Below is a small trained network, with its code and all its weights. Each question gives an input and a target symbol and asks what happens when units are switched off, that is, made to give their printed mean instead of their output.

import numpy as np


def w(rows, s, z=0):
    codes = np.array(rows[::2]) - 128.0
    scale = np.full(codes.shape[1], s)
    scale[-1] = z or s
    return codes * scale


def norm(h):
    return h / np.sqrt((h * h).mean(-1, keepdims=True) + 1e-5)


def softmax(a):
    e = np.exp(a - a.max(-1, keepdims=True))
    return e / e.sum(-1, keepdims=True)


def log_softmax(a):
    a = a - a.max(-1, keepdims=True)
    return a - np.log(np.exp(a).sum(-1, keepdims=True))


def net(x, mask):
    ids = ['αγδεθλμξπστφω'.index(c) for c in x.split()]
    T = len(ids)
    res = E[ids] + P[:T]
    u = 0
    for l in range(3):
        r = norm(res)
        for j in range(2):
            rows = slice(2 * j, 2 * j + 2)
            q, k, v = (r @ M[l][rows].T for M in (Q, K, V))
            z = softmax(np.where(np.tri(T) > 0, q @ k.T / 2**0.5, -1e9)) @ v
            o = O[l][rows]
            res = res + np.where(mask[u + j], z, o[:, -1]) @ o[:, :-1]
        u += 2
    return log_softmax(norm(res)[-1] @ U[:, :-1].T + U[:, -1])


Q, K, V, O = {}, {}, {}, {}
E = w([
[173,203,181,129,82,147,116,159],'α',
[155,149,135,126,112,121,95,190],'γ',
[138,140,144,143,93,150,82,201],'δ',
[181,193,150,118,46,108,123,160],'ε',
[203,148,127,57,61,113,57,208],'θ',
[128,116,170,152,106,83,28,151],'λ',
[215,122,140,120,156,163,127,193],'μ',
[99,133,190,254,120,127,131,185],'ξ',
[189,108,181,97,108,78,154,182],'π',
[175,99,76,117,72,100,121,193],'σ',
[84,99,105,96,56,91,105,174],'τ',
[94,89,100,72,179,134,121,201],'φ',
[145,138,185,55,71,157,123,128],'ω',
],0.0038)
P = w([
[137,227,119,92,177,95,94,138],'0',
[116,128,188,177,132,123,58,180],'1',
[117,117,178,158,125,127,69,188],'2',
[112,104,179,178,123,145,92,183],'3',
[109,84,170,165,120,152,94,177],'4',
[115,76,163,156,109,164,106,174],'5',
[109,59,154,145,113,171,105,165],'6',
[111,47,150,143,111,180,115,151],'7',
[115,43,142,131,106,183,122,130],'8',
[115,44,135,132,106,184,142,106],'9',
[119,30,133,131,102,194,147,97],'10',
[120,2,134,137,104,211,156,96],'11',
],0.003)
Q[0] = w([
[52,148,21,82,151,82,139,60],'0.h0',
[125,254,88,166,201,75,188,36],'0.h0',
[75,251,65,156,231,149,142,14],'0.h1',
[69,172,55,56,164,49,180,31],'0.h1',
],0.0066)
K[0] = w([
[151,249,185,133,187,106,87,137],'0.h0',
[143,181,161,222,141,37,61,232],'0.h0',
[186,218,180,176,142,50,68,200],'0.h1',
[123,255,130,178,171,118,8,186],'0.h1',
],0.0064)
V[0] = w([
[201,132,52,182,17,83,76,171],'0.h0',
[106,89,52,135,167,1,133,157],'0.h0',
[243,73,190,119,168,93,195,139],'0.h1',
[175,147,77,178,174,174,139,129],'0.h1',
],0.0044)
O[0] = w([
[124,50,117,134,130,213,134,58,240],'0.h0',
[115,87,3,133,88,93,127,67,56],'0.h0',
[145,142,92,170,35,129,14,154,177],'0.h1',
[86,251,68,119,165,177,69,79,5],'0.h1',
],0.0052,0.0029)
Q[1] = w([
[47,166,115,129,160,123,101,84],'1.h0',
[146,24,168,132,82,142,88,182],'1.h0',
[137,126,147,69,98,188,100,138],'1.h1',
[133,3,169,83,101,168,61,212],'1.h1',
],0.0066)
K[1] = w([
[215,97,183,166,2,76,141,85],'1.h0',
[104,134,101,85,229,80,57,122],'1.h0',
[157,146,168,50,128,97,104,77],'1.h1',
[241,158,71,7,166,66,94,9],'1.h1',
],0.0051)
V[1] = w([
[154,177,127,163,71,23,145,41],'1.h0',
[53,2,165,189,75,172,101,84],'1.h0',
[190,180,11,70,204,141,130,56],'1.h1',
[187,214,134,97,66,171,187,140],'1.h1',
],0.0042)
O[1] = w([
[253,130,195,151,106,196,240,155,3],'1.h0',
[144,168,176,138,213,144,55,97,144],'1.h0',
[132,198,204,87,70,166,136,53,104],'1.h1',
[87,74,111,159,99,193,146,41,131],'1.h1',
],0.0045)
Q[2] = w([
[95,25,153,109,114,168,39,166],'2.h0',
[151,232,66,148,118,117,199,65],'2.h0',
[166,212,68,145,216,127,175,9],'2.h1',
[3,47,148,39,89,139,46,159],'2.h1',
],0.0073)
K[2] = w([
[179,253,98,15,146,104,234,101],'2.h0',
[19,61,174,214,155,152,43,211],'2.h0',
[224,78,230,179,76,117,95,178],'2.h1',
[102,255,53,92,150,162,202,22],'2.h1',
],0.0062)
V[2] = w([
[75,55,205,130,143,23,187,87],'2.h0',
[146,57,76,253,96,73,54,95],'2.h0',
[96,236,28,7,143,144,179,107],'2.h1',
[85,54,147,31,91,117,51,178],'2.h1',
],0.0039)
O[2] = w([
[154,82,178,121,79,17,88,32,107],'2.h0',
[96,108,77,1,32,128,38,145,60],'2.h0',
[147,234,62,164,167,56,118,116,187],'2.h1',
[61,164,162,11,141,114,235,99,252],'2.h1',
],0.0043,0.0033)
U = w([
[187,185,87,166,115,78,223,149,126],'α',
[90,187,55,150,118,212,184,193,25],'γ',
[49,178,156,82,165,178,162,70,66],'δ',
[117,167,158,139,63,157,169,39,97],'ε',
[116,96,95,10,83,190,138,177,91],'θ',
[181,124,177,130,201,80,97,44,175],'λ',
[180,219,104,115,179,190,40,113,147],'μ',
[130,121,110,232,209,147,138,144,98],'ξ',
[171,97,99,179,6,104,40,191,87],'π',
[159,75,63,158,115,194,83,5,201],'σ',
[131,1,131,103,158,102,235,86,125],'τ',
[63,162,48,98,164,24,118,157,255],'φ',
[157,128,217,90,165,94,170,231,100],'ω',
],0.0083,0.0031)

Each question gives the input, a string of symbols that net reads in full, and the target symbol t.
The units are the heads (2 rows each of Q, K, V and O). Each row of codes is followed by its name. A weight is (code - 128) times the scale printed after its matrix; where a second scale follows, it is the last column's (O and U).
mask holds one flag per head, layer by layer. A switched-off head (its flag False) gives its mean, the last column of its rows in O, instead of its output. The means were averaged over made-up inputs and are rounded, as every weight is.
A unit's drop is (log p(t) with every unit on - log p(t) with that unit switched off) / (log p(t) with every unit on - log p(t) with every unit switched off).
The circuit of an input: a set's keep is (log p(t) with only the set's units on - log p(t) with every unit switched off) / (log p(t) with every unit on - log p(t) with every unit switched off). Starting from all 6 units, units are removed one at a time, each time the one whose removal leaves the highest keep (on an exact tie, the one counted first), for as long as the keep stays at least 0.8.
circuit, biggest first: the units of the circuit, biggest drop first
most important unit: the unit with the biggest drop
heads that matter: for each layer, one digit per head in row order, 1 if its drop is at least 0.15 and else 0, layers parted by /
input π α ξ λ γ, target θ: circuit, biggest first => (0.h1, 2.h0)
input δ ε π σ λ, target σ: heads that matter => 11 / 00 / 00
input π δ δ, target θ: circuit, biggest first => (0.h1, 2.h1)
input τ ε π γ λ ε τ, target τ: heads that matter => 01 / 00 / 00
input δ λ π α σ τ, target τ: circuit, biggest first => (0.h1)
input δ λ θ δ ω φ, target φ: heads that matter => 01 / 10 / 01
input π τ φ σ, target θ: circuit, biggest first => (2.h0, 0.h1)
input δ λ γ π, target φ: circuit, biggest first => (1.h0, 2.h1, 0.h1)
input ω δ δ δ ξ π λ φ φ, target φ: heads that matter => 11 / 11 / 00
input γ σ τ α, target ε: circuit, biggest first => (0.h1, 1.h1, 0.h0)
input δ τ θ, target φ: circuit, biggest first => (1.h0, 0.h1, 2.h1)
input τ δ δ σ φ δ γ, target λ: circuit, biggest first => (0.h1, 2.h0)
input π φ δ, target θ: circuit, biggest first => (2.h0, 0.h1)
input δ ω σ ξ δ δ λ θ, target φ: circuit, biggest first => (0.h1, 2.h1)
input α δ δ, target ξ: most important unit => 0.h1
input π π τ θ δ τ π α, target θ: circuit, biggest first => (0.h1, 2.h0, 2.h1)
input θ φ λ δ σ, target σ: heads that matter => 11 / 01 / 00
input μ λ λ α σ, target γ: heads that matter => 01 / 10 / 10
input θ δ π φ δ π δ θ δ α π τ, target δ: heads that matter => 11 / 11 / 01
input μ τ α μ π ε γ φ τ ω θ, target ω: circuit, biggest first => (0.h0)
input ω τ δ, target τ: circuit, biggest first => (1.h1, 0.h1)
input θ π ε δ δ, target δ: heads that matter => 11 / 01 / 01
input δ ω π ω π ω ε, target φ: heads that matter => 01 / 11 / 01
input δ δ δ φ π φ μ α θ γ ξ δ, target φ: circuit, biggest first => (1.h0, 0.h1)
input φ π δ δ α γ τ λ α, target τ: heads that matter => 11 / 10 / 00
input δ λ λ ω ω λ α π λ, target φ: circuit, biggest first => (1.h0, 2.h1, 0.h1)
input ε μ λ ξ δ δ λ δ σ φ ε τ, target σ: heads that matter => 01 / 11 / 01
input α φ μ δ δ μ ξ δ π θ ε, target ξ: heads that matter => 11 / 10 / 10
input σ δ ε μ δ δ ω π φ τ θ, target μ: heads that matter => 11 / 11 / 11
input φ ξ δ ε α δ ε λ δ ω, target ω: heads that matter => 10 / 00 / 00
